Here is a tiny trained network, its code and every weight. The questions are about switching its units off for an input and a class, where a switched-off unit gives its printed mean instead of its output.

import numpy as np


def w(rows, s, z=0):
    codes = np.array(rows[::2]) - 128.0
    scale = np.full(codes.shape[1], s)
    scale[-1] = z or s
    return codes * scale


def norm(h):
    return h / np.sqrt((h * h).mean(-1, keepdims=True) + 1e-5)


def f(y):
    return np.maximum(y, 0)


def log_softmax(a):
    a = a - a.max(-1, keepdims=True)
    return a - np.log(np.exp(a).sum(-1, keepdims=True))


def net(x, mask):
    res = np.array(x, float).reshape(1, 4) / 4 @ E
    u = 0
    for l in range(4):
        y = f(norm(res) @ A[l][:, :-1].T + A[l][:, -1])
        res = res + np.where(mask[u : u + 7], y, B[l][:, -1]) @ B[l][:, :-1]
        u += 7
    return log_softmax(norm(res)[-1] @ U[:, :-1].T + U[:, -1])


A, B = {}, {}
E = w([
[106,81,160,14,67,98,146,147,127],'x0',
[83,101,127,125,94,46,121,2,98],'x1',
[121,128,127,128,125,126,127,130,122],'x2',
[115,237,20,43,143,114,58,124,128],'x3',
],0.0037)
A[0] = w([
[120,134,108,171,137,144,117,95,120,46],'0.n0',
[132,174,102,228,151,151,119,165,124,1],'0.n1',
[132,144,106,197,142,99,118,5,127,56],'0.n2',
[122,110,133,237,135,133,119,91,135,134],'0.n3',
[122,206,74,162,138,119,104,98,125,11],'0.n4',
[123,112,138,212,121,128,130,130,127,76],'0.n5',
[126,202,81,185,147,150,113,72,133,20],'0.n6',
],0.013,0.0026)
B[0] = w([
[169,101,149,138,139,71,107,172,159,170],'0.n0',
[134,193,103,194,157,55,72,236,164,222],'0.n1',
[3,153,89,176,9,84,71,130,164,254],'0.n2',
[187,69,172,169,197,95,159,74,101,249],'0.n3',
[197,128,93,107,212,236,157,43,78,209],'0.n4',
[185,108,169,119,190,161,168,137,106,209],'0.n5',
[167,168,156,84,182,1,123,154,133,217],'0.n6',
],0.0092,0.0094)
A[1] = w([
[170,74,176,235,175,154,146,75,113,72],'1.n0',
[135,229,78,111,171,170,119,97,86,86],'1.n1',
[147,107,158,180,160,169,157,111,125,59],'1.n2',
[135,178,91,231,154,194,106,252,158,86],'1.n3',
[143,178,55,132,156,140,91,105,171,76],'1.n4',
[114,137,152,133,143,175,121,101,79,7],'1.n5',
[111,95,148,23,63,104,140,144,134,67],'1.n6',
],0.012,0.0014)
B[1] = w([
[135,118,87,4,148,203,131,113,93,254],'1.n0',
[133,55,154,80,132,207,156,140,104,206],'1.n1',
[138,76,100,93,128,194,155,150,122,183],'1.n2',
[48,163,131,162,29,96,91,113,160,220],'1.n3',
[142,43,154,96,120,182,175,154,118,196],'1.n4',
[159,117,112,122,116,107,130,137,143,137],'1.n5',
[163,136,136,197,200,49,104,135,132,202],'1.n6',
],0.011,0.0099)
A[2] = w([
[154,168,116,27,135,199,131,156,113,30],'2.n0',
[52,141,137,125,45,94,128,29,110,130],'2.n1',
[101,159,192,99,15,126,118,153,167,50],'2.n2',
[35,124,114,136,26,118,99,55,124,44],'2.n3',
[45,115,127,129,39,138,77,183,150,147],'2.n4',
[2,140,117,147,13,140,91,107,124,121],'2.n5',
[59,182,121,133,28,166,105,178,167,3],'2.n6',
],0.011,0.00049)
B[2] = w([
[148,34,170,135,135,162,160,88,120,254],'2.n0',
[85,176,109,199,78,239,125,218,147,200],'2.n1',
[62,157,140,93,92,139,106,163,127,172],'2.n2',
[85,196,148,166,34,188,137,156,190,205],'2.n3',
[66,128,102,173,74,161,174,99,136,200],'2.n4',
[45,186,80,163,90,155,129,72,103,209],'2.n5',
[74,122,102,158,27,159,78,2,126,186],'2.n6',
],0.0078,0.0084)
A[3] = w([
[179,231,202,60,97,140,194,89,204,37],'3.n0',
[224,254,185,17,120,116,118,125,123,40],'3.n1',
[218,184,228,133,117,200,171,78,107,47],'3.n2',
[177,214,174,43,69,110,174,100,161,2],'3.n3',
[123,224,119,107,99,206,209,76,91,80],'3.n4',
[137,42,159,131,143,150,150,150,121,120],'3.n5',
[177,249,196,103,122,131,217,70,162,61],'3.n6',
],0.009,0.00097)
B[3] = w([
[157,19,142,187,122,148,254,108,184,128],'3.n0',
[125,152,238,194,57,95,248,9,93,143],'3.n1',
[93,115,173,48,107,101,198,82,137,184],'3.n2',
[77,148,102,106,131,131,164,224,177,128],'3.n3',
[172,141,137,191,88,88,86,155,141,192],'3.n4',
[117,214,98,36,83,128,119,103,135,254],'3.n5',
[109,110,86,121,158,133,67,151,91,128],'3.n6',
],0.0079,0.0072)
U = w([
[165,61,129,4,148,198,172,98,96,225],'0',
[178,169,149,182,203,2,106,157,139,147],'1',
[39,172,107,184,18,169,110,113,149,3],'2',
],0.0069,0.00041)

Each question gives the input, the list of numbers given to net, and the class t.
The units are the neurons (one row each of A and B). Each row of codes is followed by its name. A weight is (code - 128) times the scale printed after its matrix; where a second scale follows, it is the last column's (A, B and U).
mask holds one flag per neuron, layer by layer. A switched-off neuron (its flag False) gives its mean, the last column of its row in B, instead of its output. The means were averaged over made-up inputs and are rounded, as every weight is.
A unit's drop is (log p(t) with every unit on - log p(t) with that unit switched off) / (log p(t) with every unit on - log p(t) with every unit switched off).
most important unit: the unit with the biggest drop
top k neurons: the k neurons with the biggest drops, biggest first
k most important neurons of layer l: the k neurons of layer l with the biggest drops, biggest first
drop when u is switched off: that unit's drop, to one decimal
input [-5,1,7,6], class 0: top 3 neurons : [0.n4; 1.n1; 0.n6]
input [-6,6,5,0], class 1: top 2 neurons : [0.n6; 0.n3]
input [-4,0,6,-4], class 0: top 3 neurons : [0.n3; 1.n0; 0.n5]
input [-8,-2,2,-2], class 1: most important unit : 0.n1
input [-7,-1,8,5], class 1: top 3 neurons : [0.n6; 0.n1; 1.n0]
input [-8,-8,2,5], class 1: top 4 neurons : [0.n1; 0.n6; 0.n2; 1.n0]
input [8,5,-3,-5], class 1: top 3 neurons : [0.n3; 0.n4; 1.n6]
input [8,-1,5,3], class 1: top 4 neurons : [0.n4; 0.n1; 0.n2; 1.n6]
input [8,4,-8,-5], class 1: top 3 neurons : [0.n3; 0.n4; 1.n6]
input [0,-1,2,1], class 0: top 2 neurons : [0.n4; 0.n2]
input [1,-1,0,-2], class 0: top 2 neurons : [0.n1; 0.n2]
input [-8,-6,4,5], class 1: 3 most important neurons of layer 0 : [0.n6; 0.n1; 0.n2]
input [8,6,2,3], class 1: top 2 neurons : [1.n6; 0.n2]
input [-6,2,-3,-3], class 1: most important unit : 0.n3
input [-1,7,8,-7], class 0: 3 most important neurons of layer 0 : [0.n3; 0.n5; 0.n1]
input [-2,-5,-4,-7], class 0: 2 most important neurons of layer 0 : [0.n2; 0.n3]
input [-2,-2,4,-2], class 0: drop when 2.n0 is switched off : 0.1
input [-8,5,4,-3], class 1: drop when 0.n2 is switched off : 0.2
